Here is a tiny trained network, its code and every weight. The questions are about switching its units off for an input and a target symbol, where a switched-off unit gives its printed mean instead of its output.

import numpy as np


def w(rows, s, z=0):
    codes = np.array(rows[::2]) - 128.0
    scale = np.full(codes.shape[1], s)
    scale[-1] = z or s
    return codes * scale


def f(y):
    return np.maximum(y, 0)


def softmax(a):
    e = np.exp(a - a.max(-1, keepdims=True))
    return e / e.sum(-1, keepdims=True)


def log_softmax(a):
    a = a - a.max(-1, keepdims=True)
    return a - np.log(np.exp(a).sum(-1, keepdims=True))


def net(x, mask):
    ids = ['αγδεηθλμξπστφψω'.index(c) for c in x.split()]
    T = len(ids)
    res = E[ids] + P[:T]
    u = 0
    for l in range(2):
        r = res
        for j in range(3):
            rows = slice(3 * j, 3 * j + 3)
            q, k, v = (r @ M[l][rows].T for M in (Q, K, V))
            z = softmax(np.where(np.tri(T) > 0, q @ k.T / 3**0.5, -1e9)) @ v
            o = O[l][rows]
            res = res + np.where(mask[u + j], z, o[:, -1]) @ o[:, :-1]
        u += 3
        y = f(res @ A[l][:, :-1].T + A[l][:, -1])
        res = res + np.where(mask[u : u + 8], y, B[l][:, -1]) @ B[l][:, :-1]
        u += 8
    return log_softmax(res[-1] @ U[:, :-1].T + U[:, -1])


Q, K, V, O, A, B = {}, {}, {}, {}, {}, {}
E = w([
[153,128,110],'α',
[112,159,134],'γ',
[163,120,124],'δ',
[104,183,91],'ε',
[161,120,119],'η',
[133,150,93],'θ',
[154,112,142],'λ',
[149,131,131],'μ',
[176,116,101],'ξ',
[216,40,159],'π',
[206,92,97],'σ',
[93,189,2],'τ',
[192,131,136],'φ',
[178,110,207],'ψ',
[197,108,122],'ω',
],0.0078)
P = w([
[180,188,159],'0',
[69,35,107],'1',
[181,161,79],'2',
[248,176,134],'3',
[109,21,81],'4',
[121,178,80],'5',
[253,201,140],'6',
[102,25,78],'7',
[169,114,143],'8',
[254,204,154],'9',
[80,50,54],'10',
],0.008)
Q[0] = w([
[99,120,17],'L0H1',
[49,175,145],'L0H1',
[236,84,77],'L0H1',
[231,206,110],'L0H2',
[7,46,120],'L0H2',
[1,85,118],'L0H2',
[136,66,205],'L0H3',
[191,116,123],'L0H3',
[140,99,149],'L0H3',
],0.0077)
K[0] = w([
[248,152,173],'L0H1',
[138,57,158],'L0H1',
[131,233,120],'L0H1',
[11,229,77],'L0H2',
[253,2,194],'L0H2',
[209,18,194],'L0H2',
[128,54,175],'L0H3',
[164,132,173],'L0H3',
[133,102,131],'L0H3',
],0.0085)
V[0] = w([
[120,69,47],'L0H1',
[11,182,32],'L0H1',
[111,64,11],'L0H1',
[232,11,146],'L0H2',
[172,160,30],'L0H2',
[64,254,49],'L0H2',
[246,226,211],'L0H3',
[132,39,55],'L0H3',
[168,60,83],'L0H3',
],0.006)
O[0] = w([
[134,66,25,142],'L0H1',
[159,186,36,56],'L0H1',
[143,67,17,150],'L0H1',
[80,40,198,186],'L0H2',
[204,83,110,255],'L0H2',
[218,179,53,158],'L0H2',
[145,179,254,216],'L0H3',
[127,15,70,179],'L0H3',
[133,58,126,205],'L0H3',
],0.007,0.0025)
A[0] = w([
[2,93,120,166],'L0N1',
[61,78,59,68],'L0N2',
[120,146,73,116],'L0N3',
[85,132,84,254],'L0N4',
[226,207,140,142],'L0N5',
[78,199,57,134],'L0N6',
[191,217,120,97],'L0N7',
[199,133,165,111],'L0N8',
],0.007,0.006)
B[0] = w([
[232,2,95,204],'L0N1',
[240,105,6,160],'L0N2',
[130,76,181,148],'L0N3',
[237,47,167,225],'L0N4',
[179,236,135,254],'L0N5',
[167,82,208,154],'L0N6',
[174,229,136,202],'L0N7',
[85,232,110,188],'L0N8',
],0.0065,0.006)
Q[1] = w([
[139,139,200],'L1H1',
[25,68,61],'L1H1',
[124,129,51],'L1H1',
[125,107,129],'L1H2',
[163,94,141],'L1H2',
[82,167,111],'L1H2',
[253,138,86],'L1H3',
[221,162,77],'L1H3',
[100,124,206],'L1H3',
],0.0069)
K[1] = w([
[108,165,219],'L1H1',
[191,71,23],'L1H1',
[112,99,61],'L1H1',
[78,135,108],'L1H2',
[37,26,155],'L1H2',
[220,254,108],'L1H2',
[179,191,5],'L1H3',
[202,219,23],'L1H3',
[81,70,163],'L1H3',
],0.0052)
V[1] = w([
[218,3,20],'L1H1',
[193,184,92],'L1H1',
[41,15,197],'L1H1',
[242,189,174],'L1H2',
[140,120,39],'L1H2',
[107,108,39],'L1H2',
[140,59,190],'L1H3',
[95,51,79],'L1H3',
[194,152,233],'L1H3',
],0.0059)
O[1] = w([
[233,2,41,123],'L1H1',
[57,104,95,193],'L1H1',
[249,151,199,35],'L1H1',
[167,26,105,167],'L1H2',
[64,131,197,138],'L1H2',
[94,155,162,123],'L1H2',
[88,69,167,79],'L1H3',
[103,151,205,4],'L1H3',
[140,64,75,246],'L1H3',
],0.006,0.011)
A[1] = w([
[139,253,147,18],'L1N1',
[129,150,226,254],'L1N2',
[237,81,155,51],'L1N3',
[90,216,242,201],'L1N4',
[207,244,202,50],'L1N5',
[236,51,120,13],'L1N6',
[73,233,155,55],'L1N7',
[171,34,80,48],'L1N8',
],0.0063,0.0051)
B[1] = w([
[63,77,191,160],'L1N1',
[173,78,24,147],'L1N2',
[66,157,54,205],'L1N3',
[180,178,223,151],'L1N4',
[128,1,221,159],'L1N5',
[26,159,86,237],'L1N6',
[76,184,191,151],'L1N7',
[75,149,189,248],'L1N8',
],0.0086,0.014)
U = w([
[128,107,140,152],'α',
[124,134,141,103],'γ',
[187,1,178,151],'δ',
[136,154,126,203],'ε',
[126,131,141,156],'η',
[204,149,32,118],'θ',
[122,128,150,100],'λ',
[135,177,98,150],'μ',
[60,56,196,63],'ξ',
[123,120,157,115],'π',
[193,75,107,254],'σ',
[79,168,151,55],'τ',
[123,120,133,168],'φ',
[151,121,125,136],'ψ',
[45,180,87,21],'ω',
],0.0072,0.0059)

Each question gives the input, a string of symbols that net reads in full, and the target symbol t.
The units are the heads (3 rows each of Q, K, V and O) and the neurons (one row each of A and B). Each row of codes is followed by its name. A weight is (code - 128) times the scale printed after its matrix; where a second scale follows, it is the last column's (O, A, B and U).
mask holds one flag per unit, layer by layer, with each layer's heads first. A switched-off unit (its flag False) gives its mean, the last column of its rows in O or B, instead of its output. The means were averaged over made-up inputs and are rounded, as every weight is.
A unit's drop is (log p(t) with every unit on - log p(t) with that unit switched off) / (log p(t) with every unit on - log p(t) with every unit switched off).
The circuit of an input: a set's keep is (log p(t) with only the set's units on - log p(t) with every unit switched off) / (log p(t) with every unit on - log p(t) with every unit switched off). Starting from the 12 units with the biggest drops (on a tie, the unit counted first), units are removed one at a time, each time the one whose removal leaves the highest keep (on an exact tie, the one counted first), for as long as the keep stays at least 0.8.
circuit, biggest first: the units of the circuit, biggest drop first
unit that matters most: the unit with the biggest drop
k most important neurons: the k neurons with the biggest drops, biggest first
k most important neurons of layer l: the k neurons of layer l with the biggest drops, biggest first
heads that matter: for each layer, one digit per head in row order, 1 if its drop is at least 0.15 and else 0, layers parted by /
input ψ σ φ π ε α σ π α π, target ξ: heads that matter -> 111 / 100
input μ γ π π α, target ξ: circuit, biggest first -> (L0H2, L1H3)
input π θ φ ψ θ θ π ψ ε μ, target δ: unit that matters most -> L1N5
input τ π σ π θ α ψ θ π γ ε, target ξ: 2 most important neurons of layer 1 -> (L1N8, L1N6)
input π ε π θ π, target ξ: 2 most important neurons -> (L1N6, L1N8)
input θ δ π λ α π ψ ψ, target δ: circuit, biggest first -> (L1H3, L0H2, L1N6, L1N3)
input τ π ξ γ τ θ π τ, target ω: heads that matter -> 011 / 100
input ε ω γ η θ π ε ψ α γ, target ω: 2 most important neurons -> (L0N5, L0N7)
input τ ε ξ σ, target θ: heads that matter -> 010 / 000
input π σ δ τ π α τ λ, target ω: 4 most important neurons -> (L1N6, L1N3, L0N1, L0N2)
input ε π θ π, target ω: 2 most important neurons -> (L0N5, L0N7)
input τ π ε σ, target θ: 2 most important neurons of layer 1 -> (L1N8, L1N6)
input λ π π π π π α ε, target ξ: 2 most important neurons of layer 0 -> (L0N1, L0N5)
input ψ π π ξ τ λ σ, target ξ: 2 most important neurons -> (L1N5, L1N1)
input σ π λ π γ, target ξ: circuit, biggest first -> (L0H2)
input π ε π π θ π σ γ π π λ, target ξ: circuit, biggest first -> (L0H2, L1H3)
input τ α ε, target θ: circuit, biggest first -> (L0H2, L1N8, L0H1)
input π τ π μ ψ ε ε ε ε α, target δ: 2 most important neurons of layer 1 -> (L1N5, L1N1)
input ε α σ π γ τ ε, target ω: heads that matter -> 111 / 101
input ε α α ξ ω τ τ π φ η, target ω: unit that matters most -> L1H1
input π τ θ π ψ τ τ π δ π, target δ: 3 most important neurons -> (L1N5, L1N1, L0N5)
input τ δ γ π π ε π λ, target ξ: 3 most important neurons -> (L1N8, L1N6, L0N5)
input σ π τ α α, target ω: 2 most important neurons -> (L1N6, L1N3)
input π π γ γ, target δ: 2 most important neurons -> (L1N5, L1N6)
input π θ π τ α α ξ, target δ: 3 most important neurons of layer 1 -> (L1N5, L1N1, L1N6)
input θ π τ η π, target ω: 3 most important neurons of layer 1 -> (L1N6, L1N3, L1N8)
input τ ξ π π π ε π γ π ψ, target θ: 2 most important neurons of layer 1 -> (L1N8, L1N6)
input α ω ε ψ θ τ γ ε τ, target θ: heads that matter -> 010 / 001
